Below is a small trained network, with its code and all its weights. Each question gives an input and a class and asks what happens when units are switched off, that is, made to give their printed mean instead of their output.

import numpy as np


def w(rows, s, z=0):
    codes = np.array(rows[::2]) - 128.0
    scale = np.full(codes.shape[1], s)
    scale[-1] = z or s
    return codes * scale


def f(y):
    return y / 2 * (1 + np.tanh(0.7978845608 * (y + 0.044715 * y**3)))


def log_softmax(a):
    a = a - a.max(-1, keepdims=True)
    return a - np.log(np.exp(a).sum(-1, keepdims=True))


def net(x, mask):
    res = np.array(x, float).reshape(1, 3) / 4 @ E
    y = f(res @ A[0][:, :-1].T + A[0][:, -1])
    res = res + np.where(mask, y, B[0][:, -1]) @ B[0][:, :-1]
    return log_softmax(res[-1] @ U[:, :-1].T + U[:, -1])


A, B = {}, {}
E = w([
[43,205,162,63,128,218,43,88,210,86,166],'x0',
[75,89,190,214,240,167,136,93,35,79,84],'x1',
[149,93,30,250,2,195,44,37,147,183,114],'x2',
],0.0087)
A[0] = w([
[27,157,134,87,108,234,60,162,149,104,227,102],'N1',
[78,86,155,225,174,204,90,132,94,86,64,212],'N2',
[120,175,186,10,173,129,192,193,135,39,94,197],'N3',
[150,86,82,167,94,215,27,50,121,205,82,137],'N4',
[172,253,56,103,37,60,108,97,189,183,130,79],'N5',
[92,152,51,46,114,119,66,232,168,205,109,80],'N6',
[156,65,74,250,133,74,224,218,114,146,44,136],'N7',
[221,103,72,78,61,88,157,212,203,122,251,156],'N8',
[71,188,195,89,83,201,69,88,135,96,199,137],'N9',
[3,178,221,131,121,138,127,31,127,27,180,117],'N10',
[142,74,139,34,82,148,151,170,151,133,172,3],'N11',
],0.0074,0.0029)
B[0] = w([
[65,127,190,160,77,71,133,147,88,145,253,200],'N1',
[118,175,184,118,231,229,154,111,82,149,78,202],'N2',
[182,221,56,67,119,120,72,82,119,212,86,253],'N3',
[230,111,100,78,170,101,128,1,184,188,182,232],'N4',
[120,181,166,163,226,247,131,108,84,176,119,214],'N5',
[86,110,206,142,228,169,110,134,40,181,96,180],'N6',
[92,57,126,60,62,173,196,118,113,165,198,229],'N7',
[79,210,206,141,126,201,64,120,49,140,194,219],'N8',
[74,156,105,47,40,130,126,154,95,139,188,198],'N9',
[112,83,193,74,108,174,94,105,56,135,169,198],'N10',
[95,120,165,136,181,179,122,90,121,158,172,155],'N11',
],0.0078,0.014)
U = w([
[105,143,215,176,196,214,137,119,77,118,86,183],'0',
[193,179,115,70,130,92,119,54,132,158,129,219],'1',
[83,83,162,146,1,116,182,145,32,126,199,190],'2',
[114,172,149,105,119,124,98,119,141,118,111,143],'3',
[123,95,110,157,81,81,92,135,225,61,76,3],'4',
[44,131,67,196,51,73,120,165,162,40,51,3],'5',
[140,143,138,156,98,33,61,143,159,63,77,3],'6',
],0.0081,0.0029)

Each question gives the input, the list of numbers given to net, and the class t.
The units are the neurons (one row each of A and B). Each row of codes is followed by its name. A weight is (code - 128) times the scale printed after its matrix; where a second scale follows, it is the last column's (A, B and U).
mask holds one flag per neuron, in row order. A switched-off neuron (its flag False) gives its mean, the last column of its row in B, instead of its output. The means were averaged over made-up inputs and are rounded, as every weight is.
A unit's drop is (log p(t) with every unit on - log p(t) with that unit switched off) / (log p(t) with every unit on - log p(t) with every unit switched off).
The circuit of an input: a set's keep is (log p(t) with only the set's units on - log p(t) with every unit switched off) / (log p(t) with every unit on - log p(t) with every unit switched off). Starting from all 11 units, units are removed one at a time, each time the one whose removal leaves the highest keep (on an exact tie, the one counted first), for as long as the keep stays at least 0.8.
circuit, biggest first: the units of the circuit, biggest drop first
unit that matters most: the unit with the biggest drop
k most important neurons: the k neurons with the biggest drops, biggest first
drop when u is switched off: that unit's drop, to one decimal
input [8,2,-4], class 2: circuit, biggest first -> N1
input [-5,-2,-3], class 2: 2 most important neurons -> N4, N7
input [8,-8,7], class 0: 2 most important neurons -> N5, N6
input [7,2,-8], class 1: 2 most important neurons -> N3, N7
input [0,-4,3], class 0: circuit, biggest first -> N3, N5
input [-6,3,-1], class 2: 2 most important neurons -> N7, N5
input [-5,5,-6], class 1: 2 most important neurons -> N3, N5
input [4,6,-7], class 1: 2 most important neurons -> N3, N5
input [4,2,5], class 1: 2 most important neurons -> N4, N7
input [7,-5,-2], class 2: 2 most important neurons -> N1, N9
input [-6,3,-3], class 2: 3 most important neurons -> N7, N4, N5
input [1,-6,6], class 0: 2 most important neurons -> N5, N3
input [-5,0,2], class 2: 2 most important neurons -> N3, N7
input [-6,2,-8], class 1: unit that matters most -> N3
input [5,-6,5], class 0: 2 most important neurons -> N5, N6
input [-5,0,-6], class 1: 2 most important neurons -> N3, N1
input [-8,-3,-4], class 2: 2 most important neurons -> N7, N4
input [-8,3,-3], class 2: drop when N7 is switched off -> 0.4
input [1,-1,-3], class 3: drop when N7 is switched off -> 0.2
input [0,-5,-4], class 0: unit that matters most -> N4
input [-1,-5,-3], class 0: drop when N4 is switched off -> 0.1
input [3,-6,2], class 0: drop when N5 is switched off -> 0.3
